Here is a tiny trained network, its code and every weight. The questions are about switching its units off for an input and a class, where a switched-off unit gives its printed mean instead of its output.

import numpy as np


def w(rows, s, z=0):
    codes = np.array(rows[::2]) - 128.0
    scale = np.full(codes.shape[1], s)
    scale[-1] = z or s
    return codes * scale


def norm(h):
    return h / np.sqrt((h * h).mean(-1, keepdims=True) + 1e-5)


def f(y):
    return np.maximum(y, 0)


def log_softmax(a):
    a = a - a.max(-1, keepdims=True)
    return a - np.log(np.exp(a).sum(-1, keepdims=True))


def net(x, mask):
    res = np.array(x, float).reshape(1, 6) / 4 @ E
    u = 0
    for l in range(2):
        y = f(norm(res) @ A[l][:, :-1].T + A[l][:, -1])
        res = res + np.where(mask[u : u + 8], y, B[l][:, -1]) @ B[l][:, :-1]
        u += 8
    return log_softmax(norm(res)[-1] @ U[:, :-1].T + U[:, -1])


A, B = {}, {}
E = w([
[109,116,134,111,131,123,126,126,129,132,118],'x0',
[135,146,142,118,98,141,81,179,201,2,78],'x1',
[77,172,75,146,92,149,202,63,72,77,80],'x2',
[120,135,139,146,109,116,137,131,138,129,143],'x3',
[79,126,236,239,119,206,85,200,24,119,77],'x4',
[138,124,145,143,126,133,131,108,139,120,135],'x5',
],0.0073)
A[0] = w([
[120,159,175,147,86,161,58,225,189,8,2,2],'0.n0',
[143,60,212,177,185,128,21,230,172,187,151,84],'0.n1',
[52,167,125,174,80,196,248,110,49,75,17,90],'0.n2',
[113,152,110,102,162,115,137,86,70,180,141,35],'0.n3',
[114,78,177,154,125,173,156,116,15,241,162,81],'0.n4',
[67,98,200,196,126,210,77,205,52,108,128,51],'0.n5',
[120,75,115,127,148,115,80,141,116,148,161,43],'0.n6',
[155,113,164,122,108,139,48,197,137,190,137,39],'0.n7',
],0.0088,0.005)
B[0] = w([
[101,31,113,207,105,210,214,212,165,102,53,245],'0.n0',
[89,169,210,34,138,85,183,74,11,95,188,230],'0.n1',
[164,149,241,24,171,94,134,100,31,109,243,227],'0.n2',
[161,97,175,132,77,121,94,193,141,97,102,158],'0.n3',
[106,54,91,194,101,198,197,215,212,115,60,210],'0.n4',
[112,189,25,162,140,104,10,73,191,174,89,233],'0.n5',
[164,164,133,157,73,133,168,108,117,112,148,142],'0.n6',
[254,134,161,95,176,117,145,96,62,99,213,172],'0.n7',
],0.0095,0.013)
A[1] = w([
[120,143,152,97,114,174,94,83,50,98,130,141],'1.n0',
[88,148,98,184,148,151,37,90,98,161,85,74],'1.n1',
[163,162,98,123,82,126,82,80,178,156,100,31],'1.n2',
[122,157,96,120,82,91,64,110,152,148,106,74],'1.n3',
[133,73,106,189,139,155,192,165,139,194,91,92],'1.n4',
[130,45,91,167,122,127,184,157,151,152,128,61],'1.n5',
[145,120,82,109,127,88,102,99,178,142,103,2],'1.n6',
[92,183,96,193,149,116,6,126,127,149,60,122],'1.n7',
],0.013,0.0058)
B[1] = w([
[166,130,119,89,142,48,144,116,113,173,174,255],'1.n0',
[125,184,94,176,106,158,58,38,245,220,105,187],'1.n1',
[109,152,89,150,139,142,64,147,82,222,113,143],'1.n2',
[143,173,52,143,130,102,94,91,111,194,146,138],'1.n3',
[76,62,111,145,67,161,161,198,177,27,42,245],'1.n4',
[114,39,136,102,132,201,122,193,107,52,41,228],'1.n5',
[79,189,166,244,123,162,74,119,136,155,98,154],'1.n6',
[155,198,24,111,106,55,62,97,190,195,185,190],'1.n7',
],0.011,0.0094)
U = w([
[199,149,225,42,193,53,183,91,16,87,238,190],'0',
[70,6,83,214,48,235,184,237,224,38,26,167],'1',
[105,243,30,220,104,108,10,53,222,235,140,1],'2',
],0.014,0.005)

Each question gives the input, the list of numbers given to net, and the class t.
The units are the neurons (one row each of A and B). Each row of codes is followed by its name. A weight is (code - 128) times the scale printed after its matrix; where a second scale follows, it is the last column's (A, B and U).
mask holds one flag per neuron, layer by layer. A switched-off neuron (its flag False) gives its mean, the last column of its row in B, instead of its output. The means were averaged over made-up inputs and are rounded, as every weight is.
A unit's drop is (log p(t) with every unit on - log p(t) with that unit switched off) / (log p(t) with every unit on - log p(t) with every unit switched off).
The circuit of an input: a set's keep is (log p(t) with only the set's units on - log p(t) with every unit switched off) / (log p(t) with every unit on - log p(t) with every unit switched off). Starting from the 12 units with the biggest drops (on a tie, the unit counted first), units are removed one at a time, each time the one whose removal leaves the highest keep (on an exact tie, the one counted first), for as long as the keep stays at least 0.8.
units of the circuit, in order: the units of the circuit, biggest drop first
unit that matters most: the unit with the biggest drop
top k neurons: the k neurons with the biggest drops, biggest first
top k neurons in layer l: the k neurons of layer l with the biggest drops, biggest first
drop when u is switched off: that unit's drop, to one decimal
input [-5,-3,-2,8,5,4], class 2: units of the circuit, in order : 0.n5
input [-4,5,6,1,0,-3], class 0: top 2 neurons : 0.n2; 0.n4
input [-6,5,1,7,-7,-5], class 2: top 3 neurons in layer 0 : 0.n0; 0.n4; 0.n2
input [6,-6,2,3,7,4], class 2: top 3 neurons in layer 0 : 0.n5; 0.n0; 0.n2
input [4,3,3,-2,4,4], class 2: top 4 neurons : 0.n5; 0.n4; 0.n1; 0.n7
input [-3,3,0,-7,-6,5], class 2: top 4 neurons : 0.n0; 0.n4; 0.n2; 0.n1
input [5,0,1,2,-7,3], class 2: top 2 neurons : 0.n0; 0.n4
input [-3,-3,0,3,-7,-5], class 2: top 2 neurons : 0.n0; 0.n4
input [6,3,5,-4,7,5], class 2: top 2 neurons : 0.n5; 0.n1
input [-2,0,-7,2,-7,1], class 0: top 2 neurons : 0.n5; 0.n0
input [0,2,3,3,5,-2], class 2: top 2 neurons in layer 0 : 0.n5; 0.n1
input [3,-1,-2,-2,2,-3], class 0: top 2 neurons in layer 0 : 0.n1; 0.n7
input [0,4,-7,-8,7,6], class 0: top 2 neurons : 0.n1; 0.n7
input [0,5,-7,2,-1,-8], class 0: unit that matters most : 0.n1
input [7,6,3,8,8,0], class 2: top 2 neurons : 0.n5; 0.n4
input [0,-6,7,-4,-1,1], class 0: top 2 neurons : 0.n2; 0.n0
input [-5,-2,-5,-6,-7,3], class 2: top 2 neurons : 0.n0; 0.n4
input [-1,1,0,-5,3,6], class 2: drop when 0.n5 is switched off : 0.9
input [-8,-5,8,6,3,-8], class 0: drop when 1.n2 is switched off : 0.0
input [-4,-2,-4,8,1,-6], class 0: units of the circuit, in order : 0.n1
input [-5,-4,4,-1,4,7], class 0: drop when 0.n0 is switched off : 1.4
